[146 164 140 171 148] = P
[117 173 140 144 188] = W
[124  93 157  93 105] = S
[ 85 143 120 105 164] = X
[123 101 119 133 180] = V
[147 148  56 128 131] = D
[136 141 122 112 160] = T
[101 160 139 170 147] = G
[134 147 181 129 199] = N
[142 157 154  79 149] = A
[122  81 149 132 158] = Y
D?	[147 148  56 128 131]
which: [141 122 112]	T
len: [117 173 140]	3
which: [140 144]	W

[ 98 133 124  93 106 102 102] -> L
[140 124 132 158 109  68 101] -> E
[ 76  79  94  75 107 120  96] -> R
[ 75 107 117 124  67  48  91] -> U
[ 98 133 124  93 106 102 115] -> J
L?	[ 98 133 124  93 106 102 102]
len: [ 98 133 124  93 106 102]	6
len: [ 76  79  94  75 107 120  96]	7
which: [ 75 107 120]	R
len: [ 98 133 124  93 106 102 115]	7
which: [ 76  79  94  75 107 120]	R
E?	[140 124 132 158 109  68 101]

[ 47  45 126  67 154 153 173 107 172] -> K
[ 45  67 154  47 126 153 173 107 172] -> Q
[ 90  87 126 181 131 167 166 150 116] -> C
len: [90]	1
which: [ 45  67 154  47 126 153 173 107 172]	Q
len: [ 90  87 126 181 131 167 166 150 116]	9
len: [ 90  87 126 181 131 167 166 150]	8
len: [ 47  45 126  67 154 153]	6
which: [ 47  45 126  67 154]	K
C?	[ 90  87 126 181 131 167 166 150 116]

[132 173  92 174 118  73 118 155 141 127  92 154 132 129 106  75 200 190
 162 130  91 116  58  81 161 171 140 199 192 192 193  57 144  55  81 157
 171 201 181  63  53  58 183 133 134 203  56  94 102 101  98  74  96 186
 102 128 111 186 133] -> B
[ 60 175 174 176 175 152  73 176 189 169  78  86 111 116  55 118 193  69
  73 197  81  83 183 158 168 121 103 111 176 199 148 148 198 202  95 125
 144 189  79 105 149 147 182 129 185 175  64 119 151 177 134 118  95 104
 193 109 141 197 119] -> Z
[ 65  77 126  72  78 176 169  73 175 189 152 125 119 192 176 197  92  98
  95 138 155 108 130 186 186 136 167 104 166  73 201 199 105 154 137 109
 175 125  69 130  69 172  96  80 203 153 144  69  59 132 165  81 137  78
  81  70 143 124 179] -> F
[ 98  87  96 109 183 201  56 130 193 100 201 160  58  60  65 188  68 138
 123 172 161 108 103 193 177 161 181  98 154  92  73  60  56 182  97 119
  61 129 199 133  98 162 134 188  77 182 151 177 119 151 134 118 116  80
 165 114 102 188  82] -> M
[134  56 142 133 169 201 102  64 147 173 128  68  92  88 135 184 185 163
 106 145 131 105 185 125 188 106 190  95 104 189 136 119  64 118 141 148
 116 154 171 201 133 177  91  89 102  76 108  84 194 160 122  86  91 160
 103 112 118 170 201] -> H
which: [ 78 176 169  73 175 189 152]	F
len: [134  56 142 133 169 201 102  64 147 173 128  68  92  88 135 184 185 163
 106 145 131 105 185 125 188 106 190  95 104 189 136 119  64 118 141 148
 116 154 171 201 133 177  91  89]	44
which: [177 119 151 134 118]	M

